Each row is followed by roughly how far along a hidden order it lies, from 0 to 30. A new part has a new order.
(in the rows, 128 means zero)
[ 85 129 155 129 133 114 111 130 109  95 178 106 126 210 137 144 138 135
 153 113 116 131 109 139 103  70 144 103 133 132] : 20
[ 73 131 150 136 138 165  93 108 107  79 170 105 112 204 166 153 139 132
 129 115 113 140 112 139  96  36 135  78 112 129] : 14
[114 124 142 100  91 189 110 126 128 109 131 123 135 178 104 117 121 133
 135 122 117 134 143 161  57  95 116 116 134 132] : 17
[121 122 153  99  85 139 131 150 130 127 143 123 144 165  91 114 120 135
 153 123 117 124 139 154  77 143 120 136 150 133] : 22
[113 123 173 108  93 106 131 151 121 149 163 123 135 179 114 110 125 136
 161 120 116 141 121 144  62  72 135 123 145 134] : 22
[ 74 134 134 139 131 179  90 103 104  72 166 106 107 202 167 159 140 131
  96 115 112 146 113 142  92  25 136  64 102 127] : 10
[ 86 130 147 137 116 169  93 109 110  88 151 109 107 188 167 147 133 130
 100 118 115 147 121 143  72  21 131  78 113 128] : 11
[147 110 168 101  54  96 167 163 151 127 136 130 161  75  68 100 107 134
 153 131 123  85 173 136 128 184 100 198 174 135] : 30
[ 97 128 130 117 109 189  93 125 120  83 140 111 129 204 124 142 125 131
 121 116 111 137 127 157  72  87 123 103 123 131] : 14
[135 116 178 105  59  84 153 166 140 152 160 129 154 120  86 102 114 136
 171 128 122 113 144 131 103 151 119 174 168 134] : 29
[121 123 198 114  97  65 147 162 125 175 190 123 140 180 112 111 129 138
 188 120 119 141 111 129  81  56 150 131 159 136] : 27
[120 122 154 102  89 141 131 157 131 135 151 124 144 162  86 115 119 135
 157 123 116 125 137 151  85 141 121 139 152 133] : 23
[114 127 100 110  84 240  99 118 130  81 110 123 129 171 119 127 120 128
 101 123 115 134 142 168  60 116 109 101 117 130] : 10
[121 122 160 113 103  78 138 162 127 148 185 121 145 188  97 113 125 137
 195 119 116 128 112 137  99 108 140 157 163 135] : 28
[ 79 136 116 151 124 185  90  92 104 104 154 112  96 163 199 162 135 125
  69 122 109 160 110 141  78  20 130  38  92 125] : 2
[ 97 127 162 116 107 135 112 134 117 113 162 114 127 199 135 132 131 135
 141 117 116 140 117 149  66  62 135 106 130 132] : 19
[125 121 135  96  87 149 129 153 136 107 142 125 149 152  78 116 116 134
 152 122 115 113 147 155  98 178 110 150 148 133] : 23
[ 92 131 188 121  97 135 119 123 114 125 148 116 124 177 166 128 130 133
 115 119 119 154 123 142  39   1 137  85 119 131] : 15
[107 126 163 110 108 120 122 142 118 125 168 118 135 198 118 125 130 137
 165 117 114 136 115 143  75  87 138 119 146 133] : 22
[126 124 119  99  63 230 112 130 138  97  92 127 125 136 105 111 114 129
 103 128 119 128 161 165  67 105 102 121 122 131] : 13
[125 122 146  98  64 195 120 135 135 116 104 130 136 140 103 106 115 132
 115 129 120 130 160 157  53  93 107 126 129 132] : 17
[107 126 158 104  92 144 115 137 119 120 152 117 130 180 116 127 125 134
 147 118 115 138 124 152  63  59 131 110 137 133] : 19
[126 120 172 109  90  75 149 164 134 153 177 122 154 169  92 107 122 137
 189 123 117 124 124 138 105 137 135 161 166 136] : 28
[112 127 131 111  96 203  93 131 124  90 127 118 127 191 119 128 123 131
 119 120 114 138 135 162  59  96 119 102 121 132] : 14
[112 124 172 116 106  90 132 154 122 145 183 118 139 193 105 119 130 137
 181 117 115 134 110 136  92  84 143 125 151 134] : 25
[128 119 157  95  75 131 142 150 136 126 116 129 146 122  88 108 115 134
 142 128 116 115 158 151  77 146 109 149 148 133] : 23
[ 67 131 152 134 121 161  95 111 109  85 154 106 116 194 164 149 135 132
 109 116 113 145 118 143  78  28 135  86 114 129] : 13
[133 119 118  95  62 215 128 141 146  87  93 130 146 119  82 110 109 130
 114 130 121 106 174 162  88 160  93 145 137 132] : 18
[ 87 139  42 159 137 218  76  81 105  72 152 113  93 173 186 175 136 120
  55 121 106 150 103 151 102  96 127  33  81 124] : 0
[ 75 132 149 134 127 156  91 107 108  82 163 106 112 199 165 151 136 131
 111 116 114 144 115 137  85  21 135  63 111 128] : 12
[129 125  46 101  77 255  96 123 144  54  81 127 141 153  87 123 112 125
  95 127 113 113 163 178  98 207  92 126 121 130] : 9
[ 79 132 184 136 130 116 109 112 104 110 181 108 105 196 178 147 140 134
 124 117 121 152 110 128  77   1 148  70 114 128] : 15
[106 126 144 108  99 172 105 133 123 104 142 116 131 200 114 122 125 133
 137 116 114 138 130 154  57  89 122 112 129 132] : 17
[ 98 128 135 119 102 189  99 122 118  99 138 115 120 190 138 132 126 131
 115 119 115 145 128 154  49  49 128  94 119 131] : 13

Part 2:
[110 160 120  85 133 122 136  84  67 115 104 253 125 159 137 158 113 145
 165   1 159  81 104 168 160  28  34 105 121 153  88 117 106 124 115 149
 128  97  75 139 138 123 128  47 187 158  95 112  88 116 120  90 114 140
 112 141  47 136  77 106 186 105 129 136 172 128 155 137 174 162 145 145
 163 122 159  99 153 150 103 144 160 105 143 119  73 139 149 129 143 124
  95 154  92 139 129 145 108 136 133 124 163 111 128 119 106  87 133 143
 196 182 182 153 120 123 187 255 190 124 101 136  93 157  15  95 145 101
 127  92] : 15
[123 140 122 114 115 124 127 105 117 127 121 194 121 121 143 150 125 115
 130  46 146 113 121 127 138 139 151 108 129 137 121 127 111 125 133 138
 126 115 113 128 135 126 122 135 134 135 120 122 143 141 127 121 128 118
 125 130 100 116 129 110 170 107 101 133 167 121 127 158 137 124 131 114
 143 119 149 117 133 141 122 140 123 133 133 126 111 137 152 101 140 137
 110 128  93 134 137 128 115 127 115 122 134 122 124 117 104 132 125 123
 142 152 114 124 131 136 128 201 121 129 120 130 103 135 142 104 132 125
 137 103] : 14
[116 122 121  88 126 123 130 119 107 114 115 240 139 164 147 127 119 125
 142   9 155 110 117 149 135 136 106 121 123 140 109 124 119 123 129 148
 137 127  86 138 145 141 136 116 142 141 134 110 117 144 132 113 128 120
 118 132 104 132 111 127 201 145 107 135 168 126 145 118 163 142 133 118
 140 128 150 119 151 138 115 123 143 128 133 115 115 137 148 101 137 141
 104 155 101 142 127 139 124 134 118 126 132 121 124 124  91 120 124 136
 162 152 117 126 124 122 134 249 143 134 116 126 126 174  65  95 132 123
 117 124] : 3
[137 133 126 173 117 131 126 114 141 142 143  54 110  87 111 139 135 119
 111 196 117 126 128 104 128 132 150 126 138 126 141 132 125 130 130 121
 119 123 165 110 106 110 111 136 118 119 110 144 149 110 130 132 128 140
 141 126 153 124 129 119 101  93 137 115 112 129 113 156 102 118 125 137
 121 122 109 130 112 119 139 136 110 133 124 141 127 118 117 155 125 116
 134 102 139 113 136 118 128 121 133 125 127 130 127 132 149 132 129 115
  91 125 126 122 137 138 134  95 126 120 135 129 104  57 185 173 124 131
 150 112] : 30
[131  85 123 121 130 127 126 148 132 126 139  61 158 160 116 100 127 161
 124 244 117 123 126 115 124 117  75 144 133 124 141 127 135 122 125 131
 142 154 139 139 120 125 133 105 117 122 119 135 110 114 120 136 128 140
 140 131 146 143  98 153 122 147 141 118  92 147 129  72 113 152 128 144
 114 130  98 139 128  98 130 122 138 125 121 128 142 115  98 201 121 128
 120 147 157 134 121 137 134 130 140 129 129 132 122 142 148 112 120 126
  99 127 155 128 130 114 124 105 153 123 142 111 126 148 107 151 125 139
 126 129] : 19
[130  99 127 118 122 127 123 155 148 126 128 132 146 123 146 111 130 115
 118  90 133 155 134 110 112 205 176 131 129 123 140 128 129 124 142 131
 137 141 123 135 140 146 135 186  98 118 161 122 156 158 140 144 138 102
 130 123 149 124 154 145 159 157  94 133 143 124 125 127 124 116 120 103
 119 130 126 135 128 124 140 116 118 145 122 121 151 133 125  93 130 146
 124 133 127 136 130 126 137 126 108 126 105 134 123 129 100 163 119 120
 117 108  74 104 132 127  78 102  89 138 141 122 151 142 161 114 120 143
 124 151] : 3
[116 172 122  88 134 122 136  87  69 117 100 252 118 159 132 169 113 140
 160   1 157  81 107 171 154  28  36 106 120 153  79 118 110 127 111 146
 122  99  80 134 140 120 131  52 197 152  92 117  89 111 117  78 115 144
 109 140  44 137  78 101 182  98 135 140 171 126 158 136 170 162 146 150
 165 123 166  96 151 153  93 148 158 104 144 122  71 139 175 129 142 120
  98 152  91 135 127 147 103 138 140 126 168 111 131 117 109  82 137 145
 194 179 192 156 120 124 190 255 194 122  96 142  91 166  38  99 147 100
 123  94] : 17
[133 127 131  84 150 125 135 151  92 102 124 175 166 203 123  99 115 166
 165 102 137 113 108 182 138  43  37 134 115 134  99 118 137 126 112 136
 144 142  74 158 141 142 152  42 162 152 120 112  46 123 108  97 119 143
 114 136  78 158  96 145 159 172 150 136 108 144 159  50 173 171 141 147
 136 144 142 125 155 127 105 123 181 112 131 112 116 131 127 166 124 130
 108 175 133 149 110 154 128 143 149 136 145 125 130 130 119  89 129 157
 180 141 192 151 113 103 159 208 194 130 115 123 152 195   4 123 137 113
  92 148] : 5
[109 150 138  79 151 126 137 137  82 109 102 234 140 189 143 113 114 143
 168   1 146 123 112 184 136  53  70 128 110 139  94 120 131 130 116 132
 135 121  68 150 159 152 152  81 172 149 131 102  78 141 118  97 123 134
 102 133 103 137 132 129 178 155 132 149 140 124 161  93 176 143 137 131
 149 141 161 116 156 152 108 124 170 108 137 111 115 142 152  94 131 134
 124 167 111 144 116 144 130 140 132 135 137 119 135 122  98 111 135 164
 204 134 165 146 107 115 156 195 164 139 110 138 163 190  39 106 135 108
  94 156] : 0
[138  84 124 140 109 128 115 146 168 132 143 123 133 116 153 129 137  95
 100 114 127 165 139  77 107 255 236 131 135 117 166 133 125 122 151 130
 133 146 143 122 135 139 123 223  67 110 173 127 189 164 153 161 145  92
 142 118 187 110 169 142 146 143  73 129 159 119 112 158 103  89 118  79
 114 122 119 142 115 123 151 113  82 162 121 137 170 134 117  70 132 151
 129 114 111 129 139 115 139 115  95 123  91 137 119 129  95 180 115 104
  82 102  23  91 141 137  52  76  60 138 146 116 135 107 224 112 112 150
 143 135] : 6
